Below are the code and all the weights of a small trained network. Each question names an input and a class and asks about switching units off, where a switched-off unit gives its printed mean instead of its output.

import numpy as np


def w(rows, s, z=0):
    codes = np.array(rows[::2]) - 128.0
    scale = np.full(codes.shape[1], s)
    scale[-1] = z or s
    return codes * scale


def f(y):
    return y / 2 * (1 + np.tanh(0.7978845608 * (y + 0.044715 * y**3)))


def log_softmax(a):
    a = a - a.max(-1, keepdims=True)
    return a - np.log(np.exp(a).sum(-1, keepdims=True))


def net(x, mask):
    res = np.array(x, float).reshape(1, 8) / 4 @ E
    y = f(res @ A[0][:, :-1].T + A[0][:, -1])
    res = res + np.where(mask, y, B[0][:, -1]) @ B[0][:, :-1]
    return log_softmax(res[-1] @ U[:, :-1].T + U[:, -1])


A, B = {}, {}
E = w([
[209,62,38,160],'x0',
[128,127,126,126],'x1',
[127,130,126,131],'x2',
[132,126,128,127],'x3',
[128,128,129,129],'x4',
[199,110,145,7],'x5',
[133,1,217,161],'x6',
[231,150,182,196],'x7',
],0.0057)
A[0] = w([
[168,59,14,156,61],'neuron 0',
[158,230,93,108,40],'neuron 1',
[91,42,191,123,77],'neuron 2',
[84,170,196,108,115],'neuron 3',
[108,24,175,133,108],'neuron 4',
[105,135,140,168,234],'neuron 5',
[78,124,90,207,199],'neuron 6',
[226,190,183,187,233],'neuron 7',
[152,52,7,132,102],'neuron 8',
[97,171,187,108,52],'neuron 9',
[122,111,132,128,116],'neuron 10',
[154,209,89,133,103],'neuron 11',
[158,112,155,55,54],'neuron 12',
[118,143,87,80,1],'neuron 13',
[78,182,219,109,59],'neuron 14',
[170,106,135,41,61],'neuron 15',
[71,167,194,111,150],'neuron 16',
[165,133,124,157,65],'neuron 17',
[164,74,102,142,117],'neuron 18',
[42,80,81,73,108],'neuron 19',
[224,181,166,144,115],'neuron 20',
[141,121,163,79,46],'neuron 21',
[146,69,66,173,76],'neuron 22',
[41,109,101,238,89],'neuron 23',
[178,83,43,197,216],'neuron 24',
[31,45,46,73,103],'neuron 25',
[105,183,72,119,185],'neuron 26',
[182,136,179,47,82],'neuron 27',
[114,40,185,137,98],'neuron 28',
[181,96,49,164,48],'neuron 29',
[173,91,99,119,13],'neuron 30',
[84,155,152,173,42],'neuron 31',
[174,96,132,2,139],'neuron 32',
[165,128,216,165,109],'neuron 33',
],0.0091,0.0042)
B[0] = w([
[172,162,201,147,191],'neuron 0',
[116,205,95,141,160],'neuron 1',
[109,204,94,112,172],'neuron 2',
[160,130,189,130,171],'neuron 3',
[119,200,79,101,189],'neuron 4',
[163,95,108,106,202],'neuron 5',
[185,94,87,125,223],'neuron 6',
[35,48,110,101,254],'neuron 7',
[144,143,217,136,200],'neuron 8',
[139,152,176,159,140],'neuron 9',
[115,133,126,125,125],'neuron 10',
[115,184,105,123,164],'neuron 11',
[155,126,118,170,144],'neuron 12',
[100,156,107,155,118],'neuron 13',
[163,160,211,155,171],'neuron 14',
[165,118,113,176,158],'neuron 15',
[153,118,200,114,190],'neuron 16',
[92,127,137,163,123],'neuron 17',
[116,143,141,124,158],'neuron 18',
[38,87,131,132,177],'neuron 19',
[64,89,122,140,178],'neuron 20',
[140,138,138,173,124],'neuron 21',
[133,145,156,144,162],'neuron 22',
[200,92,82,170,216],'neuron 23',
[135,119,155,89,252],'neuron 24',
[2,55,135,145,197],'neuron 25',
[140,148,89,89,196],'neuron 26',
[177,92,123,162,172],'neuron 27',
[131,198,84,112,180],'neuron 28',
[119,180,189,167,162],'neuron 29',
[119,150,158,185,121],'neuron 30',
[140,126,154,183,133],'neuron 31',
[197,68,85,126,218],'neuron 32',
[78,135,113,123,174],'neuron 33',
],0.022,0.0052)
U = w([
[48,16,117,152,152],'0',
[150,100,234,148,63],'1',
[134,39,102,95,254],'2',
[200,24,40,254,55],'3',
[102,179,45,127,56],'4',
[134,26,126,57,172],'5',
],0.0071,0.0057)

Each question gives the input, the list of numbers given to net, and the class t.
The units are the neurons (one row each of A and B). Each row of codes is followed by its name. A weight is (code - 128) times the scale printed after its matrix; where a second scale follows, it is the last column's (A, B and U).
mask holds one flag per neuron, in row order. A switched-off neuron (its flag False) gives its mean, the last column of its row in B, instead of its output. The means were averaged over made-up inputs and are rounded, as every weight is.
A unit's drop is (log p(t) with every unit on - log p(t) with that unit switched off) / (log p(t) with every unit on - log p(t) with every unit switched off).
The circuit of an input: a set's keep is (log p(t) with only the set's units on - log p(t) with every unit switched off) / (log p(t) with every unit on - log p(t) with every unit switched off). Starting from the 12 units with the biggest drops (on a tie, the unit counted first), units are removed one at a time, each time the one whose removal leaves the highest keep (on an exact tie, the one counted first), for as long as the keep stays at least 0.8.
units of the circuit, in order: the units of the circuit, biggest drop first
most important unit: the unit with the biggest drop
top k neurons: the k neurons with the biggest drops, biggest first
input [4,2,-7,2,-7,-6,7,3], class 4: units of the circuit, in order : [neuron 4; neuron 28]
input [-2,-4,-2,-6,-2,6,1,-6], class 0: units of the circuit, in order : [neuron 25]
input [8,0,3,6,-3,-4,8,6], class 1: units of the circuit, in order : [neuron 0; neuron 29]
input [6,-2,-1,2,1,1,-7,3], class 4: units of the circuit, in order : [neuron 1; neuron 11]
input [-2,-6,8,4,7,4,6,8], class 0: units of the circuit, in order : [neuron 7; neuron 20]
input [-2,4,-2,-8,3,6,4,3], class 3: top 3 neurons : [neuron 27; neuron 32; neuron 24]
input [5,-1,7,3,6,3,6,2], class 4: units of the circuit, in order : [neuron 4; neuron 28; neuron 2]
input [-2,-2,2,4,-4,4,-4,-1], class 3: top 2 neurons : [neuron 24; neuron 7]
input [5,0,-3,2,8,-7,-5,6], class 5: top 2 neurons : [neuron 24; neuron 7]
input [8,8,4,-1,0,5,8,0], class 1: units of the circuit, in order : [neuron 8; neuron 0]
input [0,-3,2,-1,-6,-5,7,-3], class 4: units of the circuit, in order : [neuron 4; neuron 2]
input [-3,-5,-8,7,-3,-7,-7,-4], class 3: top 2 neurons : [neuron 23; neuron 6]
input [6,5,-1,3,1,-2,-2,7], class 0: top 2 neurons : [neuron 7; neuron 20]
input [-6,-2,7,-7,-6,-5,-1,2], class 1: units of the circuit, in order : [neuron 14]
input [8,-1,2,3,5,-6,4,-3], class 1: units of the circuit, in order : [neuron 8; neuron 0]
input [-5,-4,1,8,-7,-3,-8,1], class 4: top 2 neurons : [neuron 1; neuron 11]
input [6,-5,-2,-6,0,-5,-1,2], class 1: units of the circuit, in order : [neuron 0; neuron 8]
input [8,-6,0,1,-5,-5,3,7], class 1: units of the circuit, in order : [neuron 0; neuron 29]
input [-6,3,6,-2,1,3,6,6], class 0: top 3 neurons : [neuron 7; neuron 33; neuron 20]
input [4,-6,8,5,-3,-5,-4,7], class 0: most important unit : neuron 7
input [8,0,4,0,1,-1,-3,-7], class 1: top 4 neurons : [neuron 8; neuron 0; neuron 7; neuron 29]
input [-2,-1,-7,3,8,-8,7,-5], class 3: top 3 neurons : [neuron 23; neuron 6; neuron 7]
input [3,7,6,-2,-5,8,-6,-3], class 3: top 2 neurons : [neuron 32; neuron 15]
input [8,-5,-8,4,-5,-6,7,-6], class 1: top 3 neurons : [neuron 8; neuron 0; neuron 7]
